Here is a tiny trained network, its code and every weight. The questions are about switching its units off for an input and a target symbol, where a switched-off unit gives its printed mean instead of its output.

import numpy as np


def w(rows, s, z=0):
    codes = np.array(rows[::2]) - 128.0
    scale = np.full(codes.shape[1], s)
    scale[-1] = z or s
    return codes * scale


def f(y):
    return y / 2 * (1 + np.tanh(0.7978845608 * (y + 0.044715 * y**3)))


def softmax(a):
    e = np.exp(a - a.max(-1, keepdims=True))
    return e / e.sum(-1, keepdims=True)


def log_softmax(a):
    a = a - a.max(-1, keepdims=True)
    return a - np.log(np.exp(a).sum(-1, keepdims=True))


def net(x, mask):
    ids = ['αβδεξπφψω'.index(c) for c in x.split()]
    T = len(ids)
    res = E[ids] + P[:T]
    r = res
    for j in range(3):
        rows = slice(3 * j, 3 * j + 3)
        q, k, v = (r @ M[0][rows].T for M in (Q, K, V))
        z = softmax(np.where(np.tri(T) > 0, q @ k.T / 3**0.5, -1e9)) @ v
        o = O[0][rows]
        res = res + np.where(mask[j], z, o[:, -1]) @ o[:, :-1]
    y = f(res @ A[0][:, :-1].T + A[0][:, -1])
    res = res + np.where(mask[3:11], y, B[0][:, -1]) @ B[0][:, :-1]
    return log_softmax(res[-1] @ U[:, :-1].T + U[:, -1])


Q, K, V, O, A, B = {}, {}, {}, {}, {}, {}
E = w([
[175,113,113,176],'α',
[121,112,100,162],'β',
[60,91,102,126],'δ',
[86,84,117,110],'ε',
[146,94,108,149],'ξ',
[6,116,94,91],'π',
[148,116,107,177],'φ',
[151,81,100,144],'ψ',
[100,102,93,130],'ω',
],0.011)
P = w([
[119,58,205,159],'0',
[156,190,42,7],'1',
[121,216,107,189],'2',
[47,132,186,22],'3',
[114,31,50,140],'4',
[71,234,90,178],'5',
[78,151,226,41],'6',
[171,137,40,88],'7',
[126,251,102,195],'8',
],0.011)
Q[0] = w([
[114,227,100,166],'head 1',
[139,28,93,125],'head 1',
[124,80,215,208],'head 1',
[99,5,148,149],'head 2',
[153,59,152,80],'head 2',
[150,84,42,77],'head 2',
[140,131,108,64],'head 3',
[133,174,181,179],'head 3',
[124,132,187,11],'head 3',
],0.017)
K[0] = w([
[125,13,219,164],'head 1',
[181,132,34,63],'head 1',
[137,242,182,50],'head 1',
[195,198,111,29],'head 2',
[75,165,37,72],'head 2',
[108,43,39,154],'head 2',
[113,99,113,94],'head 3',
[104,143,157,184],'head 3',
[126,90,254,78],'head 3',
],0.014)
V[0] = w([
[132,100,176,132],'head 1',
[30,158,123,32],'head 1',
[62,71,140,25],'head 1',
[186,56,143,95],'head 2',
[254,112,123,96],'head 2',
[161,17,120,77],'head 2',
[123,234,60,112],'head 3',
[77,154,204,190],'head 3',
[185,115,128,132],'head 3',
],0.016)
O[0] = w([
[148,159,156,147,143],'head 1',
[125,150,126,1,206],'head 1',
[138,223,153,33,254],'head 1',
[189,165,147,158,135],'head 2',
[180,146,233,201,25],'head 2',
[237,177,168,103,204],'head 2',
[71,149,106,246,185],'head 3',
[54,98,158,60,114],'head 3',
[123,180,100,99,59],'head 3',
],0.013,0.0097)
A[0] = w([
[148,172,42,124,28],'neuron 1',
[88,65,173,189,165],'neuron 2',
[184,82,135,42,124],'neuron 3',
[152,143,95,35,177],'neuron 4',
[165,106,1,141,254],'neuron 5',
[78,183,142,197,107],'neuron 6',
[100,78,133,106,169],'neuron 7',
[216,160,128,146,69],'neuron 8',
],0.013,0.004)
B[0] = w([
[194,103,176,50,177],'neuron 1',
[253,137,133,170,143],'neuron 2',
[122,132,20,82,201],'neuron 3',
[137,119,189,229,254],'neuron 4',
[30,21,176,147,160],'neuron 5',
[93,88,83,73,159],'neuron 6',
[171,149,156,68,151],'neuron 7',
[110,208,109,138,160],'neuron 8',
],0.014,0.045)
U = w([
[138,72,110,215,127],'α',
[4,85,99,114,255],'β',
[209,87,132,185,67],'δ',
[254,120,105,62,143],'ε',
[116,150,104,189,151],'ξ',
[189,1,136,46,91],'π',
[95,31,81,182,129],'φ',
[104,184,107,188,41],'ψ',
[148,128,201,170,158],'ω',
],0.0068,0.0043)

Each question gives the input, a string of symbols that net reads in full, and the target symbol t.
The units are the heads (3 rows each of Q, K, V and O) and the neurons (one row each of A and B). Each row of codes is followed by its name. A weight is (code - 128) times the scale printed after its matrix; where a second scale follows, it is the last column's (O, A, B and U).
mask holds one flag per unit, heads first, then neurons. A switched-off unit (its flag False) gives its mean, the last column of its rows in O or B, instead of its output. The means were averaged over made-up inputs and are rounded, as every weight is.
A unit's drop is (log p(t) with every unit on - log p(t) with that unit switched off) / (log p(t) with every unit on - log p(t) with every unit switched off).
The circuit of an input: a set's keep is (log p(t) with only the set's units on - log p(t) with every unit switched off) / (log p(t) with every unit on - log p(t) with every unit switched off). Starting from all 11 units, units are removed one at a time, each time the one whose removal leaves the highest keep (on an exact tie, the one counted first), for as long as the keep stays at least 0.8.
units of the circuit, in order: the units of the circuit, biggest drop first
unit that matters most: the unit with the biggest drop
top k neurons: the k neurons with the biggest drops, biggest first
which heads matter: for each layer, one digit per head in row order, 1 if its drop is at least 0.15 and else 0, layers parted by /
input ξ ε π ε ξ β ω φ ε, target ξ: unit that matters most => head 2
input ξ φ π π π ξ, target ξ: units of the circuit, in order => [head 2; neuron 1; head 1; neuron 8]
input ξ α ξ β β, target α: units of the circuit, in order => [head 2; head 1]
input ψ π π ω π β π ε φ, target ψ: top 3 neurons => [neuron 1; neuron 8; neuron 4]
input α α φ, target δ: which heads matter => 110
input π ω π δ π ω π π, target π: top 2 neurons => [neuron 1; neuron 3]
input ξ π ψ, target ξ: top 3 neurons => [neuron 8; neuron 1; neuron 4]
input π ω ω π α ε π, target β: which heads matter => 010
input β ε π, target φ: which heads matter => 101
input β ε π ω π, target ε: units of the circuit, in order => [head 1; neuron 5]
input π π ω ω π π β ω, target π: which heads matter => 010
input π ψ π β ε α, target ω: which heads matter => 101
input ω π π ω α β, target β: which heads matter => 101
input ω π ω, target β: unit that matters most => neuron 4
input ω ω π ε π α, target β: units of the circuit, in order => [neuron 4; head 3]
input φ ψ π ω π π π ω π, target α: which heads matter => 110
input π β φ β ψ, target β: units of the circuit, in order => [neuron 4; neuron 5; head 3]
input β π β ω π ξ π π ψ, target φ: units of the circuit, in order => [head 1; neuron 6; head 3]
input ψ ω β, target ψ: which heads matter => 010
input ψ π δ β π π π π, target π: top 4 neurons => [neuron 1; neuron 5; neuron 8; neuron 3]
input φ π ξ β π π α ψ ω, target α: unit that matters most => head 1
input π ε ω ω β π π, target β: which heads matter => 011
input π ε π π π α π β, target π: units of the circuit, in order => [neuron 1; neuron 5; head 2]
input β α ω π, target ε: top 3 neurons => [neuron 4; neuron 2; neuron 5]
